Each row has a name. Each question is about the rows just above it.

[114 120 120 127 152 145 100  85 179 106 160 124 123  88 108 113 100 144
 152 164 125  93 129 117 150 146 120 128 101 105 109] = fano
[137 162 113 151 181 125  82 147  91  91 160 105 104 179 137 218 139  85
 136 167 163 120  81 151 134 162  85 106  98 142 162] = Duru
[ 98  24  44 127 152 181 147 123  69 175 148 101  99  53 105  51 102  34
 194  69 180 136 146  97 181 155 189 192 139 104 108] = mok
[114 120 120 127 114 168 100  85 179 106 160 124 123  88 108 113 111 144
 152 164 125  93 129 136 150 146 120 128 101 105 109] = Givo
[127 110 109 138 152 146 120 131 105 142 139 108 110 124 134 127 116  75
 159 117 158 131 124 116 150 145 123 150 120 115 144] = Kuves
[152 179 165 137 140 124  99 121 156 110 137 127 129 168 139 172 132 125
 111 177 125 108 103 147 118 130  94 124 124 123 163] = sas
[127 133 116 131 147 100 139 162  75 119 124 138 128 127 127 164 155 124
 102 117 137 144 111 142 111 128 146 114 141 159 129] = nabim
[ 97  24  42 128 152 182 148 125  69 173 149 101  99  53 107  51 103  34
 194  67 181 137 146  96 181 156 191 192 137 102 108] = Zupa
[132 146 157 121 100 115 135 117 167 122 115 145 145 127 127 118 132 179
 107 140  96 123 141 131 111 110 122 110 130 131 116] = fafu
[113 120 119 126 115 166  98  86 179 107 159 124 124  88 108 111 112 144
 150 165 126  92 129 137 149 145 120 127 103 108 110] = zudi
[143 128 156 128 111 120 151 135 148 168  86 129 134 136 163  92 106 127
 146  83 115 158 162  88 129 109 100 138 127 111 139] = Ren
[ 88  63  73 114 114 144 156 125  99 131 135 132 126  66  96  74 129 142
 142  91 132 137 148 121 140 134 187 125 132 137  72] = gezev
Shuffled sas with one entry gone: [124 124 132 125 124 139 179 140 103 111 147 110 137 177 125 172  99 152
 108  94 130 168 123 127 121 156 165 129 137 118], missing : [163]
Shuffled nabim with one entry gone: [128 127 142 111  75 117 133 137 144 116 138 127 146 124 100 129 119 131
 141 162 159 102 114 111 155 124 128 127 164 147], missing : [139]
mok without one entry, shuffled: [ 97  99 148  53  51 123 181 104 105 136  69 147  34 108 155 194  69 152
 192 139 181  44  98 101 102 180 189 175 127  24]. Gone: : [146]
Duru without one entry, shuffled: [142 147  91  82 162 137 151 113 136 134 162 139 163  81 218 137 151 120
 104  98 125 179  91  85 162  85 181 167 105 160]. Gone: : [106]
Which entry of fano is missing from [108 106 146 120 129 164 145 144 124 100 117 120 125 179 127  85 150 128
 160 120  93 114  88 123 109 100 152 105 152 113]? : [101]
Zupa without one entry, shuffled: [ 99 101  69  53 137 181  34  51 192 107 194  42 128 137  96 181 173 191
 103 146  97 156 125 108  67 182 152 149  24 148]. Gone: : [102]
Shuffled zudi with one entry gone: [ 98 124 108  86 112 150 166 115 149 144  88 119 120 113 137 165 126 124
 103 108 159 120 145 107 126 111 179 127 129 110], missing : [92]

[130 113 118  58 159  93 100 172 150 173 118 108 108  97 142 141 113 101
 102 142 172 127 117  94 100 141 128 102 143 110 151  71 150 110 190] -> raz
[117 124 121 165 157 138  35 123 123  91 179  96 204  92 118 204 125 111
 192 160 144 125 108 150 104 133 127 167 110  84 155 118  91 141  98] -> laza
[130 113 118  58 159  93 100 172 131 173 135 108 115  97 142 176 113 118
 102 142 172 127 116  94 100 141 128 102 143 110 151  71 150 110 182] -> Fusov
[130 113 118  58 159  93 100 172 150 173 118 108 108  97 142 101 113 118
 102 142 172 127 116  94 100 141 128 102 143 172 151  71  92 110 182] -> gupal
[171 107 138  96 129 117 111 172 170 174  97 114 118  98 119 155 172  79
 123 135 178 143 157  90 124 115 127 145 113 114 171  63 161 112 155] -> sor
Shuffled sor with one entry gone: [129 172 113 117 124  90 111 178 115 145 171 138 118 174 172 114  79 157
  63 127 143 112 135 123  98 114  97 171 107  96 155 161 119 155], missing : [170]
sor without one entry, shuffled: [171 155 170 118 114 138 115 124 127 107  96 178 119  79 123 129 112  97
  63 114 174 143 111  90 172 113 172 155 145 135  98 171 117 161]. Gone: : [157]
Fusov without one entry, shuffled: [172 127 128 143 131 118  94 150  58 116 159 100 172 110 142  71 102 135
 176 151  93 182 110 108 113 142 173 100  97 113 118 115 130 102]. Gone: : [141]
gupal without one entry, shuffled: [118 102 150 130 151 172 172 173  58 116 118 100 102 113 141 143 110  94
 142  97 142  92 182 172 100 108 118 113 128  71 159 108 127 101]. Gone: : [93]
Which entry of gupal is missing from [142 113 116 172 172 128 141 100 100 108 118 143 142  92 182 172 159 102
 130  93 118 151 102 110 118 173  94 150 127 113  58 108 101  71]? : [97]
Shuffled gupal with one entry gone: [118 128  93 141 113 102 118  58 172 118 151 101 159  92 127  97  94 116
 108 172 182 102 100 108 100 130  71 172 142 143 113 110 150 142], missing : [173]

[169 177 151 105  57  54] : muri
[189 140 126 146 164 107] : Lirip
[191 141 134 116 167 124] : tas
[189 209 115 136 149  61] : gizam
[160  64 156 198 137 156] : vip
[199 165 163 120  63  55] : bip
[ 47 227  92 116 151 134] : mip
[189 140 126 146 164 188] : fon
[132  54 147 218 139 167] : rolug
[177 214 106 147 160  63] : Pemes
[173  28 162 113 150 187] : Kubep
Shuffled fon with one entry gone: [140 126 146 188 164], missing : [189]
Shuffled Pemes with one entry gone: [106 177 214  63 147], missing : [160]
Which entry of fon is missing from [140 126 189 188 146]? : [164]

[134 167 114 101 129 121] : sorok
[156 158 122 178 157 139] : mir
[132 131 143 126 135 139] : tul
[ 95 134  94  42  98 133] : bitif
mir without one entry, shuffled: [158 122 156 178 139]. Gone: : [157]
Which entry of sorok is missing from [114 167 129 101 134]? : [121]
Which entry of mir is missing from [156 178 158 139 122]? : [157]
Which entry of bitif is missing from [ 98 134  94  95  42]? : [133]
Shuffled tul with one entry gone: [139 132 135 126 131], missing : [143]
bitif without one entry, shuffled: [134 133  98  95  42]. Gone: : [94]

[129 140 157 122 120 130 159  81 168 118 150] = Vedo
[ 81 136 112 132 159 146 131 133 132  98 105] = rila
[123 143 169 178 140 133 117  37 196 168 179] = lare
[123 143 135 178 140 133 117  37 196 144 179] = Givu
Which entry of rila is missing from [ 81 133 132 112 105  98 159 136 132 146]? : [131]
Shuffled Vedo with one entry gone: [140 118 150 129 122 157 120 168 159  81], missing : [130]
rila without one entry, shuffled: [132 132 105  81  98 159 146 136 133 112]. Gone: : [131]
Shuffled lare with one entry gone: [ 37 178 169 143 179 133 123 168 196 117], missing : [140]
lare without one entry, shuffled: [123 140 178 143  37 168 179 196 117 133]. Gone: : [169]
Givu without one entry, shuffled: [143 196 123 179 178 135 140 133 117  37]. Gone: : [144]

[ 63 217 148 106] = gora
[134 133 133 182] = Peme
[139  61 112 113] = Goso
Shuffled Peme with one entry gone: [182 133 133], missing : [134]
Shuffled Goso with one entry gone: [113  61 139], missing : [112]
Which entry of gora is missing from [148  63 217]? : [106]

[100 164 200 102 171 201] = Nipi
[132 108  98 149 168 157] = tuf
[ 62 188 145 146 100  61] = nizup
[132 108 102 149 168 169] = Fupep
[218 154  81  74 170  97] = bup
[132 108 102 149 168  61] = Kora
[ 96 141 219  97 179 137] = zigus
[ 75 127 126 200  91 125] = zomom
Which entry of nizup is missing from [145  62 100 146 188]? : [61]
Shuffled zomom with one entry gone: [ 91 126 200 125  75], missing : [127]
Shuffled Nipi with one entry gone: [164 100 102 201 171], missing : [200]
Shuffled nizup with one entry gone: [ 62 146 188  61 100], missing : [145]
Shuffled zigus with one entry gone: [179 141 219 137  97], missing : [96]
Shuffled Fupep with one entry gone: [169 132 149 102 108], missing : [168]
Nipi without one entry, shuffled: [171 102 164 200 201]. Gone: : [100]

[195 167 112 141 128 125 165 175 140  94 103 173 139 165 180 193 118 110
 117 128 147  92 119 149 115 108 136 200 108 112 114 117 124 121 167 129
 101 117 156 159 168 140 166 142 134 133 147 168 134 183 150 127 168 110
 101 164 186 120 148]  Reg
[222 125 101 157 116 159 167 167 118 122  92 122 144 116 236 121 131 106
 123 103 154 158 162 113 111  88 112 138 153 132 152 104 121 104 140 198
 172 157 166 166 106 138 105  53 109 147 170 108 132 178 147 111  81 160
 136 140 106 136 155]  gafe
[225  93  61 201  90 169 141 118 134 147 166 131 141 128 197 208 125 200
 124  83 178 163 149  90 144 144  90 132 123 161 178 160 120 124 107 160
 114 156 119 152  99  93 139 120 141 158  79  98 105  79 128 104 158  68
  98  80 191 102 169]  Gama
[157 114 160 154 137 120 155 194 177  65 127 165 103 115 200 148 122  75
 145 125 129 113 134 195  91 120  73 160 114 144 138 105 166 110 117 113
 170 149 150 194  95 101  85 122 141 152 149 134 145 161 139  96 127  78
  90 129 138  92 131]  lurad
[157 137 100 140 113 151 152 160 170  83 122 148 138 171 197 151  99 153
 127 133 142 102 116 183 150 121 145  96 184 156 144 111 117 103 113 173
 191 142 136 175 128 149 143  84 146 150 131 129 136 166 131  93 131 121
 109 158 147 105 127]  patu
[149 111 105 137 156 139 147 183  92 116 143 111 153 142 224 103 137 167
 155 111 127 118 119 158 128 125 137 114 153 147 148 135  76 113 118 170
 136 100 143 127  99 100 158 139 137 163 170 139 155 105  88  44 183  80
 124 113 175 131 173]  Rik
[155 132 110 159 165 164 182 178 167 108 163 119 127 161 196 147 151 127
 153 117 141 173 113 153 106 133 131 101 126 153 133  95 120  98 188 164
 155 107 127 163  99 117 141 109 112 140 185 118 176 113 127 161 132 117
 148 130  81 128 155]  Siba
[127  86 140 146 129  84 148 151 201  97 118 147 104 122 203 196  62 131
  99  99 170 217 131 133 122 144 101 121 163 127 126  91 132  89 165 154
 125 137 143 169  92 139 183 145 123 134 127  95 163 124 100 102 120  98
 120 149 109  78 116]  tabe
[147 168 124 175 134 161 193 150 131  91 121 195 126 155 146 221 129 125
 121 100 108 133 102 171 108 141 130 114  93 105 115 118  71  79 182 123
 122  93  91 112 124 149  81  88  91 171 150 111 117 137  96 143 148  92
 138 134 161 138 132]  febim
[188  83 127 130 128 105 228  85 146  79 140 138  79 142 148 162 136 113
 117 117 150 155 159 167 114  77 133  71 124  75 113 131 146 141 140 135
 154 124 122 147 105 143 182 137 101 161 188 133 153 106 117 137  96 120
 105 157  99  72 155]  bok
[146 110  83 109 107 119 118 145 153 130 201 140 145 104 161 157 144 150
 141 105 163 155 163 173 119 155 153 108 134 109 124 111 114  80 153 168
  80 106 138 149 132 100 176  79 136 139 137 110 137 115 131  86 148 108
 129 106 130 126 111]  basev
[203  86 133 166 106 144 209 151 168  92  61 123 124 107 150 123 116 120
 165  99 130  94 136 160  72 166 117 128 162 115 155 105 108 115 139 166
 186 116 100 153  58 161 131 166 123 158 160 132 155 113 152 150 130 117
 136 143 136 133 166]  Pege
Shuffled patu with one entry gone: [156 127 153 122 136 170 137 160 113 143 147 111 138 191 142 145 133 109
 171 151  96 113 131 105 121  84 148 146 149 166 184 157 175 102 151  93
 150 197 100 173  83 131 140 121 144 128 183  99 129 152 103 116 150 127
 131 142 158 136], missing : [117]
Reg without one entry, shuffled: [136 117  92 193 156 168 147 101 167 173 115 133 140 134 128 195 168  94
 120 129 110 200 112 128 164 121 139 175 103 134 149 159 183 125 108 150
 180 124 168 148 165 101 147 127 114 140 166 110 108 119 112 167 141 117
 117 142 165 118]. Gone: : [186]
lurad without one entry, shuffled: [166 120 101 134 127  78 117 194 129 131 129 177 137 138 200  65  96 160
 113 155  92 139 150  95  85 141 157 145 160  73 110 154 113 122 122 114
  91 194 165 152 127 149  90  75 145 148 134 103 161 170 149 125 144 120
 138 114 105 115]. Gone: : [195]
Shuffled Rik with one entry gone: [143 105 173 136 116 125 167  44 113 153 183 131 137 139 100 155 149 170
 155 183  92 137 135 127 119 111 137 170 153 127 103 156 111 163 124 137
 224 128  88 118 175 142 147 111 143 113 118 148  80 147 139 158 158  76
 139 100  99 105], missing : [114]

[197  80 193 181  81  79  97 163 181] -> vafuf
[137 217 104 175 191 132  41 164  73] -> Lur
[112 218  98 192 183  99  78 107  67] -> fab
[198 168 191 232 165  51  99 190  71] -> vor
[ 91 149 121  77 118 193  69 192 161] -> zupo
[199 201 177 200  81  88  33 153 179] -> digen
[142  96 209  80 164  76 217 122  94] -> Ras
[ 40 202  76 112  37  36 185  19  74] -> Lage
[ 91 149 121  77 132 150  95 190 149] -> Lila
[210 191 203 219 203  73 109 192  43] -> lag
[111 132  50 143 104 167  61  93 143] -> ter
Which entry of Lur is missing from [132 164 137 217 175 104  73  41]? : [191]
Shuffled Lage with one entry gone: [202  40 185 112  19  74  37  76], missing : [36]
Shuffled zupo with one entry gone: [ 77  69 192  91 118 149 161 193], missing : [121]
Which entry of digen is missing from [179 177  88 199 153  81  33 201]? : [200]

